Below is a small trained network, with its code and all its weights. Each question gives an input and a class and asks what happens when units are switched off, that is, made to give their printed mean instead of their output.

import numpy as np


def w(rows, s, z=0):
    codes = np.array(rows[::2]) - 128.0
    scale = np.full(codes.shape[1], s)
    scale[-1] = z or s
    return codes * scale


def norm(h):
    return h / np.sqrt((h * h).mean(-1, keepdims=True) + 1e-5)


def f(y):
    return y / 2 * (1 + np.tanh(0.7978845608 * (y + 0.044715 * y**3)))


def log_softmax(a):
    a = a - a.max(-1, keepdims=True)
    return a - np.log(np.exp(a).sum(-1, keepdims=True))


def net(x, mask):
    res = np.array(x, float).reshape(1, 2) / 4 @ E
    u = 0
    for l in range(2):
        y = f(norm(res) @ A[l][:, :-1].T + A[l][:, -1])
        res = res + np.where(mask[u : u + 6], y, B[l][:, -1]) @ B[l][:, :-1]
        u += 6
    return log_softmax(norm(res)[-1] @ U[:, :-1].T + U[:, -1])


A, B = {}, {}
E = w([
[77,118,214,191,136,159,138,219,133,239,142,100],'x0',
[15,254,203,214,104,55,129,236,156,194,223,77],'x1',
],0.006)
A[0] = w([
[7,199,154,174,135,107,126,209,134,148,148,124,124],'L0N1',
[117,114,125,113,81,99,127,165,140,134,157,140,9],'L0N2',
[174,15,122,133,136,151,127,125,123,122,100,125,91],'L0N3',
[63,191,129,134,111,97,123,159,125,121,154,115,115],'L0N4',
[85,165,108,121,127,111,124,118,121,86,139,126,118],'L0N5',
[194,55,101,125,116,135,120,93,139,115,92,136,129],'L0N6',
],0.011,0.0012)
B[0] = w([
[88,186,220,110,26,86,106,227,160,170,224,133,250],'L0N1',
[133,142,176,198,182,171,156,128,199,117,119,1,141],'L0N2',
[206,106,97,118,119,183,130,86,186,113,43,149,181],'L0N3',
[25,130,125,162,188,206,99,104,188,118,54,157,196],'L0N4',
[223,110,142,142,54,103,134,160,119,220,115,165,149],'L0N5',
[78,64,220,77,119,198,155,193,81,112,151,85,185],'L0N6',
],0.008,0.022)
A[1] = w([
[76,188,151,135,120,72,138,155,97,100,214,72,35],'L1N1',
[118,142,182,142,103,172,135,168,175,143,107,111,250],'L1N2',
[114,200,101,207,100,65,112,121,138,174,95,177,209],'L1N3',
[121,105,116,82,136,126,134,128,79,117,147,151,29],'L1N4',
[64,81,142,141,176,203,141,103,59,108,56,135,28],'L1N5',
[6,118,167,182,186,139,146,157,80,144,127,102,193],'L1N6',
],0.012,0.0012)
B[1] = w([
[78,140,91,115,171,235,110,83,246,118,95,139,214],'L1N1',
[156,135,87,134,126,55,143,97,27,129,155,136,251],'L1N2',
[129,73,123,92,182,204,157,110,162,55,89,76,188],'L1N3',
[127,187,92,216,163,89,115,107,128,228,144,138,140],'L1N4',
[122,151,83,162,129,133,173,106,253,55,44,90,196],'L1N5',
[159,109,203,25,11,175,150,217,224,142,211,110,191],'L1N6',
],0.0073,0.017)
U = w([
[71,152,55,191,225,91,93,54,105,166,163,148,70],'0',
[47,124,88,157,139,71,125,112,75,94,146,148,4],'1',
[141,37,88,112,130,187,187,74,158,38,12,117,212],'2',
[2,159,197,115,61,145,113,193,217,145,206,133,205],'3',
[58,113,120,146,180,87,98,92,93,120,139,162,1],'4',
[179,85,123,137,54,53,159,132,2,189,152,164,152],'5',
[98,114,123,154,198,58,58,109,90,86,169,132,24],'6',
],0.0083,0.0029)

Each question gives the input, the list of numbers given to net, and the class t.
The units are the neurons (one row each of A and B). Each row of codes is followed by its name. A weight is (code - 128) times the scale printed after its matrix; where a second scale follows, it is the last column's (A, B and U).
mask holds one flag per neuron, layer by layer. A switched-off neuron (its flag False) gives its mean, the last column of its row in B, instead of its output. The means were averaged over made-up inputs and are rounded, as every weight is.
A unit's drop is (log p(t) with every unit on - log p(t) with that unit switched off) / (log p(t) with every unit on - log p(t) with every unit switched off).
k most important neurons: the k neurons with the biggest drops, biggest first
top k neurons in layer l: the k neurons of layer l with the biggest drops, biggest first
drop of u: that unit's drop, to one decimal
input [-1,0], class 5: 2 most important neurons => (L0N4, L0N1)
input [-8,4], class 2: top 2 neurons in layer 0 => (L0N1, L0N6)
input [-7,-1], class 2: 2 most important neurons => (L0N1, L1N2)
input [-6,0], class 5: top 2 neurons in layer 0 => (L0N4, L0N5)
input [-3,0], class 5: 3 most important neurons => (L0N4, L0N1, L1N1)
input [5,-2], class 5: 2 most important neurons => (L0N4, L1N1)
input [-8,3], class 2: most important neuron => (L0N6)
input [-2,0], class 5: 2 most important neurons => (L0N4, L0N1)
input [-5,0], class 5: top 2 neurons in layer 0 => (L0N4, L0N5)
input [3,-2], class 2: drop of L0N1 => 1.2
input [-4,0], class 5: drop of L1N1 => 0.5
input [8,-3], class 5: drop of L0N4 => 0.9
input [5,-3], class 2: drop of L0N1 => 1.4
